Here is a tiny trained network, its code and every weight. The questions are about switching its units off for an input and a class, where a switched-off unit gives its printed mean instead of its output.

import numpy as np


def w(rows, s, z=0):
    codes = np.array(rows[::2]) - 128.0
    scale = np.full(codes.shape[1], s)
    scale[-1] = z or s
    return codes * scale


def f(y):
    return y / 2 * (1 + np.tanh(0.7978845608 * (y + 0.044715 * y**3)))


def log_softmax(a):
    a = a - a.max(-1, keepdims=True)
    return a - np.log(np.exp(a).sum(-1, keepdims=True))


def net(x, mask):
    res = np.array(x, float).reshape(1, 7) / 4 @ E
    y = f(res @ A[0][:, :-1].T + A[0][:, -1])
    res = res + np.where(mask, y, B[0][:, -1]) @ B[0][:, :-1]
    return log_softmax(res[-1] @ U[:, :-1].T + U[:, -1])


A, B = {}, {}
E = w([
[173,136,62,55,125,135,94,151,177,51,106,168],'x0',
[162,102,146,151,223,92,50,91,65,75,32,73],'x1',
[128,62,92,132,101,68,104,139,120,142,195,36],'x2',
[147,98,190,167,191,185,145,154,149,115,231,127],'x3',
[133,92,143,66,210,82,136,2,184,175,115,169],'x4',
[48,190,217,174,177,99,183,89,118,157,97,123],'x5',
[64,108,96,164,167,129,156,144,164,82,64,122],'x6',
],0.009)
A[0] = w([
[95,138,159,148,163,134,107,149,52,132,109,47,113],'n1',
[133,91,104,118,4,50,140,94,160,186,129,118,168],'n2',
[199,72,102,67,126,172,19,167,92,91,96,83,197],'n3',
[123,56,114,109,162,54,151,135,181,69,57,151,110],'n4',
[127,94,91,171,132,55,140,171,144,103,171,35,143],'n5',
[163,165,122,171,202,120,64,79,89,133,142,91,130],'n6',
[66,48,91,146,139,118,72,160,83,61,110,2,253],'n7',
[82,169,192,179,153,155,153,102,75,198,93,116,151],'n8',
[124,66,45,117,177,127,126,89,183,71,78,147,159],'n9',
[88,185,91,120,113,140,120,147,74,64,3,147,158],'n10',
[131,110,173,204,193,100,121,90,26,187,70,68,136],'n11',
[92,175,91,153,59,170,161,229,153,77,147,142,184],'n12',
],0.0089,0.0046)
B[0] = w([
[85,102,148,92,95,124,96,179,88,99,132,72,179],'n1',
[124,178,115,31,69,172,119,167,70,166,184,52,208],'n2',
[189,115,239,157,132,116,92,169,85,24,112,95,223],'n3',
[113,89,201,171,185,110,152,148,174,152,135,178,180],'n4',
[131,63,96,136,194,68,154,111,64,103,112,79,198],'n5',
[184,121,168,58,64,154,116,212,112,110,155,125,172],'n6',
[201,38,201,171,139,88,175,148,145,40,106,136,235],'n7',
[132,83,121,64,117,133,66,165,168,79,96,133,218],'n8',
[168,76,207,113,158,116,240,159,183,124,174,175,201],'n9',
[189,36,167,186,142,91,178,95,164,7,1,180,208],'n10',
[189,113,102,80,39,175,55,176,81,84,204,84,222],'n11',
[130,146,105,56,36,230,118,207,90,146,156,23,254],'n12',
],0.0081,0.013)
U = w([
[128,100,146,140,205,100,176,79,183,132,110,231,112],'0',
[100,118,93,136,135,105,84,74,114,100,69,194,3],'1',
[93,116,93,138,142,56,132,88,67,184,167,97,41],'2',
[158,126,122,125,101,161,81,141,103,64,126,121,190],'3',
[91,182,94,92,78,155,115,118,116,253,177,126,164],'4',
],0.011,0.0059)

Each question gives the input, the list of numbers given to net, and the class t.
The units are the neurons (one row each of A and B). Each row of codes is followed by its name. A weight is (code - 128) times the scale printed after its matrix; where a second scale follows, it is the last column's (A, B and U).
mask holds one flag per neuron, in row order. A switched-off neuron (its flag False) gives its mean, the last column of its row in B, instead of its output. The means were averaged over made-up inputs and are rounded, as every weight is.
A unit's drop is (log p(t) with every unit on - log p(t) with that unit switched off) / (log p(t) with every unit on - log p(t) with every unit switched off).
The circuit of an input: a set's keep is (log p(t) with only the set's units on - log p(t) with every unit switched off) / (log p(t) with every unit on - log p(t) with every unit switched off). Starting from all 12 units, units are removed one at a time, each time the one whose removal leaves the highest keep (on an exact tie, the one counted first), for as long as the keep stays at least 0.8.
units of the circuit, in order: the units of the circuit, biggest drop first
most important unit: the unit with the biggest drop
top k neurons: the k neurons with the biggest drops, biggest first
drop of u: that unit's drop, to one decimal
input [-5,-3,-5,6,2,-5,7], class 0: units of the circuit, in order => (n2; n11)
input [-5,-4,7,-2,8,-7,2], class 4: units of the circuit, in order => (n2; n10)
input [-3,2,-3,2,3,-6,2], class 0: units of the circuit, in order => (n12; n11)
input [-7,-3,7,2,0,-3,-2], class 2: most important unit => n5
input [2,-6,-8,-7,8,-6,-3], class 4: top 3 neurons => (n2; n7; n3)
input [5,6,8,-8,0,1,4], class 0: top 3 neurons => (n4; n9; n12)
input [-3,-2,-6,-7,7,2,-4], class 1: top 2 neurons => (n12; n8)
input [4,0,8,-2,6,2,-2], class 2: top 2 neurons => (n2; n10)
input [0,-5,-5,3,3,2,-2], class 0: top 2 neurons => (n12; n2)
input [-2,0,4,-3,1,1,0], class 2: drop of n12 => 0.3
input [-2,2,-4,3,7,-8,4], class 0: drop of n12 => 0.0
input [-7,-4,7,6,7,-3,-8], class 4: drop of n2 => 0.1
